Moves between objects:
w556: η>w992, λ>w786, γ>w298, β>w277, δ>w482, ξ>w485
w95: η>w128, λ>w262, γ>w328, β>w680, δ>w182, ξ>w90
w768: η>w308, λ>w428, γ>w429, β>w223, δ>w858, ξ>w599
w711: η>w586, λ>w485, γ>w595, β>w537, δ>w948, ξ>w277
w625: η>w830, λ>w314, γ>w48, β>w81, δ>w146, ξ>w328
w322: η>w340, λ>w904, γ>w537, β>w310, δ>w291, ξ>w624
w182: η>w95, λ>w917, γ>w425, β>w135, δ>w398, ξ>w591
w581: η>w426, λ>w566, γ>w761, β>w330, δ>w48, ξ>w196
w904: η>w662, λ>w999, γ>w711, β>w322, δ>w429, ξ>w703
w703: η>w248, λ>w544, γ>w277, β>w624, δ>w70, ξ>w904
w217: η>w298, λ>w423, γ>w12, β>w430, δ>w907, ξ>w311
w153: η>w479, λ>w925, γ>w10, β>w530, δ>w961, ξ>w221
w761: η>w786, λ>w479, γ>w423, β>w482, δ>w530, ξ>w801
w479: η>w341, λ>w477, γ>w56, β>w761, δ>w153, ξ>w991
w599: η>w719, λ>w12, γ>w70, β>w900, δ>w644, ξ>w768
w364: η>w81, λ>w146, γ>w462, β>w111, δ>w523, ξ>w631
w670: η>w10, λ>w2, γ>w393, β>w591, δ>w383, ξ>w917
w398: η>w182, λ>w804, γ>w301, β>w35, δ>w128, ξ>w63
w662: η>w962, λ>w918, γ>w586, β>w340, δ>w904, ξ>w248
w440: η>w430, λ>w907, γ>w644, β>w10, δ>w2, ξ>w250
w428: η>w540, λ>w41, γ>w590, β>w768, δ>w94, ξ>w12
w250: η>w637, λ>w680, γ>w858, β>w262, δ>w371, ξ>w440
w590: η>w999, λ>w196, γ>w132, β>w429, δ>w306, ξ>w330
w107: η>w196, λ>w585, γ>w965, β>w306, δ>w638, ξ>w48
w680: η>w311, λ>w95, γ>w94, β>w250, δ>w135, ξ>w907
w638: η>w107, λ>w340, γ>w940, β>w918, δ>w310, ξ>w634
w70: η>w703, λ>w330, γ>w477, β>w566, δ>w570, ξ>w429
w248: η>w570, λ>w462, γ>w572, β>w435, δ>w703, ξ>w662
w753: η>w2, λ>w298, γ>w719, β>w383, δ>w430, ξ>w595
w277: η>w572, λ>w556, γ>w753, β>w341, δ>w477, ξ>w711
w900: η>w781, λ>w599, γ>w566, β>w830, δ>w314, ξ>w223
w786: η>w331, λ>w341, γ>w63, β>w556, δ>w761, ξ>w1
w340: η>w585, λ>w662, γ>w730, β>w638, δ>w322, ξ>w435
w719: η>w111, λ>w523, γ>w703, β>w781, δ>w599, ξ>w308
w637: η>w595, λ>w311, γ>w768, β>w450, δ>w250, ξ>w430
w41: η>w301, λ>w223, γ>w196, β>w428, δ>w328, ξ>w830
w544: η>w462, λ>w426, γ>w556, β>w703, δ>w330, ξ>w999
w223: η>w522, λ>w768, γ>w291, β>w41, δ>w312, ξ>w900
w639: η>w132, λ>w965, γ>w680, β>w564, δ>w265, ξ>w388
w393: η>w314, λ>w111, γ>w435, β>w146, δ>w781, ξ>w815
w301: η>w425, λ>w522, γ>w310, β>w540, δ>w41, ξ>w770
w90: η>w423, λ>w10, γ>w625, β>w907, δ>w591, ξ>w95
w907: η>w217, λ>w90, γ>w81, β>w440, δ>w323, ξ>w680
w570: η>w70, λ>w539, γ>w925, β>w844, δ>w248, ξ>w962
w572: η>w925, λ>w992, γ>w2, β>w961, δ>w277, ξ>w586
w804: η>w917, λ>w595, γ>w522, β>w398, δ>w450, ξ>w383
w537: η>w730, λ>w711, γ>w804, β>w1, δ>w991, ξ>w341
w132: η>w485, λ>w801, γ>w311, β>w948, δ>w639, ξ>w482
w917: η>w262, λ>w371, γ>w815, β>w182, δ>w804, ξ>w670
w111: η>w644, λ>w364, γ>w248, β>w393, δ>w719, ξ>w775
w844: η>w566, λ>w570, γ>w153, β>w48, δ>w435, ξ>w585
w330: η>w544, λ>w581, γ>w482, β>w70, δ>w539, ξ>w590
w918: η>w306, λ>w638, γ>w265, β>w662, δ>w999, ξ>w462
w265: η>w639, λ>w940, γ>w135, β>w586, δ>w485, ξ>w992
w781: η>w393, λ>w719, γ>w624, β>w770, δ>w900, ξ>w522
w775: η>w858, λ>w631, γ>w662, β>w815, δ>w308, ξ>w111
w291: η>w322, λ>w429, γ>w991, β>w196, δ>w585, ξ>w566
w146: η>w625, λ>w393, γ>w634, β>w364, δ>w770, ξ>w425
w135: η>w680, λ>w182, γ>w631, β>w371, δ>w35, ξ>w323
w539: η>w330, λ>w48, γ>w388, β>w570, δ>w462, ξ>w306
w371: η>w250, λ>w135, γ>w775, β>w917, δ>w595, ξ>w2
w94: η>w428, λ>w328, γ>w306, β>w858, δ>w631, ξ>w81
w308: η>w775, λ>w540, γ>w904, β>w522, δ>w768, ξ>w719
w482: η>w556, λ>w761, γ>w217, β>w477, δ>w388, ξ>w132
w425: η>w328, λ>w815, γ>w638, β>w631, δ>w301, ξ>w146
w2: η>w440, λ>w323, γ>w111, β>w670, δ>w753, ξ>w371
w624: η>w435, λ>w703, γ>w341, β>w426, δ>w566, ξ>w322
w522: η>w815, λ>w308, γ>w322, β>w301, δ>w223, ξ>w781
w328: η>w41, λ>w312, γ>w107, β>w94, δ>w425, ξ>w625
w262: η>w450, λ>w250, γ>w312, β>w95, δ>w917, ξ>w10
w962: η>w429, λ>w306, γ>w564, β>w585, δ>w662, ξ>w570
w435: η>w844, λ>w248, γ>w961, β>w634, δ>w624, ξ>w340
w450: η>w804, λ>w637, γ>w223, β>w128, δ>w262, ξ>w56
w730: η>w221, λ>w586, γ>w917, β>w940, δ>w537, ξ>w961
w1: η>w940, λ>w537, γ>w398, β>w485, δ>w801, ξ>w786
w595: η>w371, λ>w35, γ>w308, β>w804, δ>w637, ξ>w753
w298: η>w323, λ>w63, γ>w523, β>w753, δ>w217, ξ>w35
w311: η>w35, λ>w128, γ>w428, β>w637, δ>w680, ξ>w217
w128: η>w398, λ>w450, γ>w41, β>w311, δ>w95, ξ>w423
w310: η>w638, λ>w322, γ>w1, β>w999, δ>w196, ξ>w426
w462: η>w539, λ>w634, γ>w992, β>w248, δ>w544, ξ>w918
w540: η>w631, λ>w301, γ>w999, β>w308, δ>w428, ξ>w523
w426: η>w634, λ>w624, γ>w786, β>w544, δ>w581, ξ>w310
w81: η>w12, λ>w625, γ>w539, β>w644, δ>w364, ξ>w94
w991: η>w537, λ>w948, γ>w450, β>w801, δ>w221, ξ>w479
w948: η>w711, λ>w132, γ>w637, β>w991, δ>w564, ξ>w477
w815: η>w312, λ>w775, γ>w340, β>w425, δ>w522, ξ>w393
w383: η>w670, λ>w753, γ>w781, β>w63, δ>w56, ξ>w804
w429: η>w904, λ>w590, γ>w948, β>w291, δ>w962, ξ>w70
w940: η>w965, λ>w730, γ>w182, β>w265, δ>w1, ξ>w331
w63: η>w591, λ>w383, γ>w770, β>w298, δ>w423, ξ>w398
w12: η>w523, λ>w830, γ>w330, β>w599, δ>w81, ξ>w428
w56: η>w383, λ>w430, γ>w900, β>w423, δ>w10, ξ>w450
w10: η>w56, λ>w440, γ>w314, β>w90, δ>w670, ξ>w262
w586: η>w564, λ>w265, γ>w371, β>w730, δ>w711, ξ>w572
w591: η>w90, λ>w670, γ>w146, β>w323, δ>w63, ξ>w182
w312: η>w223, λ>w858, γ>w585, β>w328, δ>w815, ξ>w314
w35: η>w135, λ>w398, γ>w540, β>w595, δ>w311, ξ>w298
w566: η>w624, λ>w70, γ>w479, β>w581, δ>w844, ξ>w291
w858: η>w768, λ>w94, γ>w962, β>w312, δ>w775, ξ>w644
w965: η>w801, λ>w221, γ>w95, β>w639, δ>w940, ξ>w530
w477: η>w277, λ>w482, γ>w430, β>w479, δ>w925, ξ>w948
w485: η>w265, λ>w1, γ>w35, β>w711, δ>w132, ξ>w556
w306: η>w590, λ>w107, γ>w639, β>w962, δ>w918, ξ>w539
w388: η>w482, λ>w530, γ>w907, β>w925, δ>w992, ξ>w639
w999: η>w918, λ>w310, γ>w485, β>w904, δ>w590, ξ>w544
w925: η>w477, λ>w388, γ>w440, β>w153, δ>w572, ξ>w564
w423: η>w63, λ>w56, γ>w830, β>w217, δ>w90, ξ>w128
w430: η>w753, λ>w217, γ>w599, β>w56, δ>w440, ξ>w637
w523: η>w364, λ>w770, γ>w544, β>w719, δ>w12, ξ>w540
w961: η>w153, λ>w572, γ>w670, β>w331, δ>w341, ξ>w730
w331: η>w530, λ>w961, γ>w591, β>w992, δ>w786, ξ>w940
w221: η>w991, λ>w564, γ>w262, β>w965, δ>w730, ξ>w153
w634: η>w48, λ>w435, γ>w331, β>w462, δ>w426, ξ>w638
w631: η>w94, λ>w425, γ>w918, β>w775, δ>w540, ξ>w364
w314: η>w900, λ>w644, γ>w844, β>w625, δ>w393, ξ>w312
w48: η>w581, λ>w844, γ>w530, β>w539, δ>w634, ξ>w107
w341: η>w961, λ>w277, γ>w383, β>w786, δ>w479, ξ>w537
w644: η>w599, λ>w81, γ>w570, β>w314, δ>w111, ξ>w858
w585: η>w291, λ>w962, γ>w221, β>w107, δ>w340, ξ>w844
w196: η>w310, λ>w291, γ>w801, β>w590, δ>w107, ξ>w581
w530: η>w761, λ>w153, γ>w90, β>w388, δ>w331, ξ>w965
w323: η>w907, λ>w591, γ>w364, β>w2, δ>w298, ξ>w135
w770: η>w146, λ>w781, γ>w426, β>w523, δ>w830, ξ>w301
w564: η>w948, λ>w639, γ>w250, β>w221, δ>w586, ξ>w925
w992: η>w388, λ>w331, γ>w323, β>w572, δ>w556, ξ>w265
w801: η>w1, λ>w991, γ>w128, β>w132, δ>w965, ξ>w761
w830: η>w770, λ>w900, γ>w581, β>w12, δ>w625, ξ>w41

In the rows, 529 stands for zero.

The rows follow the links: the fewer symbols apart two objects are, the more alike their rows tend to be.

Each row is also shifted at random along 7 hidden directions that mean nothing.

Some objects, each with a row of numbers:
w430: [ 510  505  511  582  590  607  421  622  603  445  546  546  499  482  561  542  500  488  546  438  470  467  636  508  501  502  580  466  401  529  573  486  510  487  528  566  520  526  527  552  541  439  503  578  532  495  482  521  555  485  531  509  498  517  476  509  547  522  614]
w146: [ 461  496  502  414  548  477  533  623  365  509  320  621  690  392  385  612  621  684  322  522  584  481  535  525  524  457  423  702  619  529  454  570  631  493  456  503  535  418  596  436  539  625  525  547  593  806  416  640  624  605  520  593  563  633  515  522  540  497  355]
w770: [ 607  530  540  473  436  430  571  498  510  725  670  543  486  630  500  473  478  400  556  560  628  483  596  527  593  502  583  469  609  385  497  595  461  826  525  404  614  555  397  556  589  615  530  499  505  418  714  400  486  660  565  403  677  405  611  552  446  510  460]
w223: [ 527  547  522  555  564  596  503  514  554  466  491  606  539  581  514  561  438  518  478  498  491  569  636  546  485  554  530  557  482  528  583  583  608  553  504  528  438  491  524  496  544  492  508  590  602  674  493  561  521  466  517  486  459  608  583  526  530  542  501]
w925: [ 688  636  546  561  541  438  485  664  550  545  473  506  515  473  570  454  541  574  620  500  440  431  390  498  563  541  616  520  570  557  567  574  512  452  554  572  632  517  498  632  536  560  509  463  428  384  469  507  453  432  500  548  585  595  434  500  487  619  611]
w965: [ 697  643  498  569  513  477  553  599  538  514  538  505  475  479  643  469  540  663  588  597  509  542  396  544  510  486  543  544  560  608  548  578  552  493  545  613  549  541  535  564  535  613  579  510  479  438  464  567  532  481  434  584  546  508  438  513  593  556  662]
w485: [ 376  542  487  477  419  285  575  595  307  624  469  575  572  419  529  536  615  715  389  620  587  532  331  474  565  522  526  600  671  469  400  442  568  566  565  444  788  510  489  520  568  807  587  394  561  532  424  507  606  698  467  625  534  464  445  522  578  579  388]
w858: [ 443  524  542  535  566  608  508  561  557  429  461  495  510  476  628  539  513  603  524  511  545  545  470  577  486  533  456  613  436  596  552  528  608  371  530  586  463  507  588  535  517  495  503  582  581  589  458  570  580  470  553  572  427  553  461  551  608  585  540]
w423: [ 597  533  498  574  577  598  463  575  558  501  565  520  556  522  477  552  494  501  583  503  441  469  578  499  524  513  545  432  536  570  607  526  464  502  526  565  474  509  508  550  546  457  525  553  467  503  516  540  523  425  473  493  555  546  507  450  455  534  586]
w217: [ 658  520  504  517  423  653  662  549  583  419  654  395  573  655  570  461  490  630  647  429  416  603  376  559  452  604  463  334  463  710  671  536  425  400  573  663  348  626  698  574  556  362  554  545  434  538  501  597  550  453  426  634  577  452  555  467  542  555  714]
w991: [ 570  530  508  591  563  525  469  548  562  480  544  624  475  482  583  547  482  525  494  537  559  545  632  519  501  468  567  517  483  495  511  543  553  630  520  554  545  555  514  486  514  577  584  560  611  486  513  533  523  566  528  534  462  496  519  591  578  479  575]
w135: [ 487  437  556  544  400  543  622  561  523  503  660  441  413  491  739  446  593  652  624  588  629  512  406  566  527  434  487  449  396  587  453  428  452  496  574  673  603  567  538  534  469  565  633  535  513  332  523  457  683  618  551  670  473  352  417  514  647  497  706]
w753: [ 733  617  524  479  508  552  537  614  550  516  524  546  639  546  478  485  514  536  561  435  454  536  468  588  554  560  558  380  581  572  629  559  500  591  579  591  531  511  506  625  534  500  541  474  475  541  484  517  479  552  508  494  660  527  554  529  461  543  581]
w429: [ 638  614  597  606  360  339  582  522  452  678  647  482  450  675  577  426  509  461  670  591  459  562  337  472  595  680  647  379  620  480  577  525  464  643  595  498  681  612  395  670  577  568  534  389  430  397  531  329  478  475  451  516  565  579  539  455  385  650  524]
w398: [ 579  596  483  518  585  512  426  550  429  532  416  635  665  388  423  626  565  574  460  565  477  524  548  599  564  482  519  505  663  542  567  527  554  597  563  552  577  388  397  516  493  641  537  512  552  607  434  531  545  516  461  467  596  563  488  473  480  492  448]
w311: [ 467  472  492  567  463  551  528  505  526  565  660  549  482  560  591  534  542  514  493  521  591  554  615  550  514  528  536  459  501  522  485  453  519  613  547  485  560  566  476  487  522  527  565  576  581  440  591  451  582  580  504  521  482  403  549  556  539  472  530]
w586: [ 450  555  524  557  592  475  464  572  492  475  379  583  548  377  548  560  576  600  460  533  518  485  512  497  579  481  563  650  524  550  490  484  612  461  533  590  639  438  509  499  452  595  550  524  556  584  390  545  523  502  566  566  433  610  442  545  583  549  475]
w330: [ 436  451  496  583  621  634  483  513  574  417  461  447  540  564  452  570  527  548  577  487  404  525  523  485  479  528  489  538  436  582  644  464  500  352  547  530  380  568  622  477  546  393  514  545  474  581  491  599  533  396  476  571  495  599  482  453  567  605  575]
w999: [ 543  499  536  591  579  552  451  425  564  584  560  546  487  535  521  566  550  380  588  545  590  566  641  590  580  464  588  465  501  455  569  461  497  725  591  458  560  513  389  473  465  543  544  507  554  407  657  378  447  551  598  409  543  454  520  583  484  510  507]
w786: [ 486  435  511  467  465  490  603  442  449  598  603  510  630  503  449  556  506  490  521  557  607  583  462  482  510  510  398  446  563  480  527  519  394  533  533  519  483  576  616  483  530  596  576  472  550  431  645  550  512  684  538  578  565  397  546  558  526  445  527]
w298: [ 631  620  479  543  613  518  457  603  651  564  583  499  429  589  552  462  506  470  583  439  444  419  686  553  599  461  749  512  538  483  542  537  562  684  552  453  654  504  360  577  587  516  498  528  443  453  561  459  475  469  508  373  653  471  548  521  476  571  553]
w306: [ 530  490  504  508  494  549  610  547  518  502  531  557  475  521  598  546  649  698  412  548  659  610  551  612  453  456  505  632  491  562  419  492  646  575  568  478  514  585  633  466  508  552  582  604  638  543  533  547  598  672  542  618  509  431  502  630  639  464  580]
w801: [ 633  636  481  658  633  490  380  562  549  524  459  569  507  480  503  558  473  464  588  539  402  481  591  490  557  510  637  518  595  544  629  548  525  583  546  543  556  478  378  517  521  541  553  512  464  482  489  507  451  358  449  450  514  608  471  485  468  581  539]
w301: [ 536  602  518  491  426  508  639  469  508  551  580  457  510  656  572  459  474  584  582  597  468  592  408  541  508  591  484  534  559  568  594  586  539  546  509  549  518  548  538  580  608  570  532  470  472  609  491  544  550  501  414  533  574  498  584  480  566  603  524]
w291: [ 555  605  501  589  526  433  530  639  567  463  487  637  339  565  660  480  530  662  472  568  481  493  612  494  468  477  706  658  461  445  434  560  699  638  518  492  673  558  504  533  612  583  566  555  580  607  390  552  632  564  434  536  522  556  547  521  661  566  588]
w522: [ 332  426  571  595  700  632  285  451  562  519  430  622  498  394  505  632  440  290  562  581  576  451  684  538  579  430  484  573  451  382  570  466  515  559  499  519  531  397  345  475  482  562  464  567  641  457  584  467  509  485  650  387  413  559  443  532  540  524  447]
w265: [ 560  538  508  595  526  494  525  555  577  504  529  495  432  473  675  484  550  584  563  525  577  480  533  539  581  413  597  564  474  561  497  499  536  576  560  605  630  512  483  455  464  578  616  518  495  404  490  479  529  506  542  560  495  459  429  563  616  517  638]
w462: [ 556  483  541  516  635  605  486  480  536  502  427  486  633  537  376  602  607  451  568  468  488  519  590  524  556  524  503  537  523  606  599  496  512  464  549  521  400  480  548  467  456  405  506  521  469  607  561  541  439  402  572  522  563  632  536  529  467  527  515]
w128: [ 311  399  512  546  458  526  528  454  436  578  658  568  519  487  539  584  538  504  479  632  629  558  576  499  505  536  435  475  529  473  453  438  448  526  518  492  536  556  509  487  515  596  532  593  617  444  578  520  649  635  514  573  440  438  523  497  539  450  461]
w581: [ 668  552  500  601  544  548  537  608  629  468  570  520  404  606  598  464  521  596  601  507  443  474  579  503  471  440  649  521  430  515  544  568  547  591  520  549  518  594  549  533  601  469  575  543  458  497  518  538  536  456  430  519  609  509  510  479  591  550  687]
w196: [ 259  505  498  598  541  385  487  526  498  644  515  614  336  550  560  565  572  513  406  652  541  454  698  436  534  503  696  719  534  363  355  440  634  628  488  320  742  537  397  486  634  638  515  564  587  559  520  501  620  560  462  473  464  551  530  482  600  557  387]
w312: [ 785  662  575  501  440  506  613  546  497  544  554  551  593  604  558  468  495  582  548  527  533  620  430  636  530  626  502  489  631  607  582  690  590  608  525  583  466  556  547  601  538  533  515  518  527  625  532  517  494  522  507  523  594  573  612  549  449  569  558]
w537: [ 471  478  563  495  430  469  583  496  438  503  534  559  591  435  579  529  508  620  506  632  580  614  321  525  482  533  382  473  520  512  518  505  459  459  553  642  562  568  642  517  511  677  606  446  604  468  490  565  600  697  515  663  472  445  487  544  640  487  569]
w250: [ 609  718  511  555  546  526  535  630  583  475  495  474  457  563  624  470  526  632  586  508  354  510  421  584  553  638  668  565  562  650  580  568  631  407  539  604  593  511  494  690  564  485  478  520  447  583  367  564  530  337  449  522  548  643  491  468  523  655  558]

From each start, follow one symbol. Which object do you reach?
Answer with the object's name.
start [ 323  582  517  511  477  368  609  584  518  678  629  444  362  618  587  441  536  562  530  608  463  402  513  433  557  625  684  692  635  450  344  521  549  469  464  360  782  563  443  664  699  640  439  526  419  455  548  554  647  505  443  503  563  540  553  434  526  602  407]
β w907
start [ 447  508  494  500  499  605  639  508  544  494  603  484  493  534  596  523  554  645  463  580  581  628  530  580  430  566  443  575  508  608  450  519  562  411  499  547  449  563  643  521  543  513  527  612  588  589  523  654  660  575  483  593  488  457  565  544  610  474  557]
ξ w90
start [ 400  488  473  495  618  525  549  508  573  555  482  583  459  567  465  559  556  538  388  542  556  522  739  498  485  425  608  700  494  416  412  524  618  618  490  367  565  532  552  438  609  558  520  555  566  633  562  611  571  620  514  454  593  483  596  579  620  494  464]
ξ w310
start [ 385  411  509  479  594  580  502  420  505  541  491  478  661  483  404  614  561  447  476  485  592  552  593  473  543  534  423  552  552  554  518  475  449  413  515  504  416  526  624  395  461  461  519  549  532  554  611  582  464  530  628  552  466  534  541  590  503  438  442]
η w388
start [ 627  512  547  532  541  600  468  564  547  480  492  414  585  513  532  499  471  497  745  473  422  468  330  545  583  483  459  394  470  594  733  513  415  442  592  666  470  492  478  586  528  482  531  434  407  429  506  456  488  381  509  544  612  526  395  441  503  654  656]
λ w770
start [ 607  613  498  496  490  535  608  509  534  527  536  476  540  633  563  473  475  586  559  501  477  585  466  591  565  559  532  521  542  573  618  575  580  604  572  550  531  528  483  550  569  533  539  501  481  612  489  502  503  477  480  491  576  499  536  520  545  619  519]
η w631
start [ 579  574  483  535  576  522  512  606  538  485  471  476  572  463  509  541  563  602  550  490  486  473  450  527  542  525  530  547  571  594  560  519  525  418  559  561  520  521  568  534  526  528  514  513  464  482  501  571  487  438  497  585  542  556  437  505  519  569  572]
δ w992
start [ 515  543  471  459  565  594  601  501  612  540  559  459  532  632  469  520  547  530  477  422  513  544  695  554  533  555  598  594  535  586  478  521  571  537  486  458  489  529  558  500  535  400  487  605  495  626  561  568  510  496  564  495  573  507  649  549  501  479  496]
ξ w135
start [ 552  510  503  578  516  547  543  522  610  492  599  529  433  471  679  485  484  576  602  614  575  531  513  531  491  398  525  497  422  497  532  514  479  569  559  625  578  561  527  498  514  619  629  502  524  336  540  535  563  593  501  543  511  377  446  558  677  502  687]
β w485
start [ 589  629  478  526  511  510  553  609  480  498  478  495  579  488  549  539  594  687  502  516  476  551  437  605  548  566  544  552  626  663  527  496  599  455  574  539  574  483  510  583  546  577  509  535  517  579  418  563  576  456  449  587  547  568  483  485  502  580  510]
δ w135
start [ 586  448  610  497  559  530  407  517  452  574  458  653  642  395  427  600  547  403  498  505  642  450  618  535  619  444  447  485  576  442  494  570  509  648  504  542  513  415  453  478  434  576  529  539  594  512  585  451  484  583  680  467  536  581  524  560  411  430  452]
η w314
start [ 515  538  466  622  593  552  437  527  545  474  484  525  554  486  520  575  504  543  538  505  463  543  524  507  534  517  528  500  514  593  640  472  517  476  571  561  488  513  504  459  505  489  547  541  534  516  488  534  479  410  472  547  452  558  453  524  542  570  553]
γ w311
start [ 346  512  541  558  588  415  399  585  469  621  488  522  467  400  508  563  578  433  560  609  491  316  573  431  631  464  621  581  599  436  417  449  455  501  477  493  748  407  332  598  547  622  487  497  448  414  513  454  603  440  538  466  538  606  428  410  465  563  444]
γ w146
